Below is a small trained network, with its code and all its weights. Each question gives an input and a class and asks what happens when units are switched off, that is, made to give their printed mean instead of their output.

import numpy as np


def w(rows, s, z=0):
    codes = np.array(rows[::2]) - 128.0
    scale = np.full(codes.shape[1], s)
    scale[-1] = z or s
    return codes * scale


def norm(h):
    return h / np.sqrt((h * h).mean(-1, keepdims=True) + 1e-5)


def f(y):
    return y / 2 * (1 + np.tanh(0.7978845608 * (y + 0.044715 * y**3)))


def log_softmax(a):
    a = a - a.max(-1, keepdims=True)
    return a - np.log(np.exp(a).sum(-1, keepdims=True))


def net(x, mask):
    res = np.array(x, float).reshape(1, 4) / 4 @ E
    u = 0
    for l in range(2):
        y = f(norm(res) @ A[l][:, :-1].T + A[l][:, -1])
        res = res + np.where(mask[u : u + 7], y, B[l][:, -1]) @ B[l][:, :-1]
        u += 7
    return log_softmax(norm(res)[-1] @ U[:, :-1].T + U[:, -1])


A, B = {}, {}
E = w([
[122,46,148,117,150,131,140,40],'x0',
[126,110,2,229,164,148,49,147],'x1',
[201,179,147,122,103,135,27,62],'x2',
[119,127,132,129,117,124,121,129],'x3',
],0.0065)
A[0] = w([
[142,83,151,131,108,128,116,54,16],'0.n0',
[140,169,147,129,102,130,108,165,36],'0.n1',
[155,245,157,123,102,130,106,167,5],'0.n2',
[152,177,143,133,111,125,45,73,57],'0.n3',
[151,76,168,126,119,138,114,39,32],'0.n4',
[136,206,207,68,94,136,123,69,22],'0.n5',
[182,210,191,86,125,120,59,56,64],'0.n6',
],0.011,0.003)
B[0] = w([
[64,156,71,112,196,97,113,108,160],'0.n0',
[131,172,126,144,223,131,176,89,157],'0.n1',
[99,196,92,38,232,125,99,145,219],'0.n2',
[127,88,42,200,52,186,167,131,215],'0.n3',
[126,214,106,87,236,162,124,143,181],'0.n4',
[214,117,132,177,84,71,18,115,237],'0.n5',
[61,92,180,95,105,155,250,168,254],'0.n6',
],0.013,0.008)
A[1] = w([
[83,215,129,170,101,114,132,136,1],'1.n0',
[104,117,118,124,149,143,128,14,89],'1.n1',
[174,146,74,225,114,151,22,87,92],'1.n2',
[215,119,208,131,118,62,78,142,28],'1.n3',
[111,126,173,93,164,82,147,157,52],'1.n4',
[106,95,162,173,69,173,245,163,144],'1.n5',
[214,199,79,99,134,131,106,83,149],'1.n6',
],0.011,0.0013)
B[1] = w([
[139,52,128,56,169,143,136,62,145],'1.n0',
[163,185,119,97,132,106,104,254,145],'1.n1',
[179,142,200,132,107,70,91,42,198],'1.n2',
[161,127,166,157,100,90,91,53,178],'1.n3',
[139,107,27,218,97,143,101,86,179],'1.n4',
[130,112,178,95,48,186,158,155,255],'1.n5',
[76,34,145,168,155,172,168,177,174],'1.n6',
],0.012,0.0087)
U = w([
[84,87,132,123,32,187,195,162,254],'0',
[163,112,163,190,83,57,66,50,98],'1',
[59,185,81,84,255,111,128,139,8],'2',
],0.0086,0.00079)

Each question gives the input, the list of numbers given to net, and the class t.
The units are the neurons (one row each of A and B). Each row of codes is followed by its name. A weight is (code - 128) times the scale printed after its matrix; where a second scale follows, it is the last column's (A, B and U).
mask holds one flag per neuron, layer by layer. A switched-off neuron (its flag False) gives its mean, the last column of its row in B, instead of its output. The means were averaged over made-up inputs and are rounded, as every weight is.
A unit's drop is (log p(t) with every unit on - log p(t) with that unit switched off) / (log p(t) with every unit on - log p(t) with every unit switched off).
The circuit of an input: a set's keep is (log p(t) with only the set's units on - log p(t) with every unit switched off) / (log p(t) with every unit on - log p(t) with every unit switched off). Starting from the 12 units with the biggest drops (on a tie, the unit counted first), units are removed one at a time, each time the one whose removal leaves the highest keep (on an exact tie, the one counted first), for as long as the keep stays at least 0.8.
circuit, biggest first: the units of the circuit, biggest drop first
top k neurons: the k neurons with the biggest drops, biggest first
k most important neurons of layer l: the k neurons of layer l with the biggest drops, biggest first
drop of u: that unit's drop, to one decimal
input [1,5,-3,2], class 1: top 2 neurons	(0.n6, 0.n2)
input [2,-5,-3,-5], class 1: circuit, biggest first	(0.n6)
input [5,3,7,5], class 0: top 2 neurons	(0.n3, 0.n6)
input [7,-7,8,-2], class 0: top 3 neurons	(0.n6, 0.n3, 0.n2)
input [-7,-7,-5,-4], class 1: top 3 neurons	(0.n6, 0.n4, 0.n3)
input [-5,3,6,3], class 0: 2 most important neurons of layer 0	(0.n3, 0.n6)
input [-7,-6,-3,-6], class 2: 2 most important neurons of layer 0	(0.n2, 0.n1)
input [-7,4,7,0], class 0: top 2 neurons	(0.n3, 0.n6)
input [8,7,-1,-1], class 2: 2 most important neurons of layer 1	(1.n1, 1.n3)
input [-2,2,0,-5], class 1: 4 most important neurons of layer 0	(0.n6, 0.n4, 0.n2, 0.n0)
input [7,-8,-4,0], class 1: 2 most important neurons of layer 0	(0.n2, 0.n3)
input [-5,-7,4,7], class 1: 2 most important neurons of layer 0	(0.n5, 0.n2)
input [8,3,5,4], class 2: 2 most important neurons of layer 0	(0.n4, 0.n0)
input [-1,-5,2,-8], class 1: circuit, biggest first	(0.n5)
input [3,0,5,7], class 0: 2 most important neurons of layer 0	(0.n6, 0.n3)
input [-8,6,0,5], class 2: drop of 0.n5	1.6
input [8,-4,-4,8], class 2: drop of 0.n4	0.0
input [-4,-7,2,5], class 1: drop of 0.n5	2.1
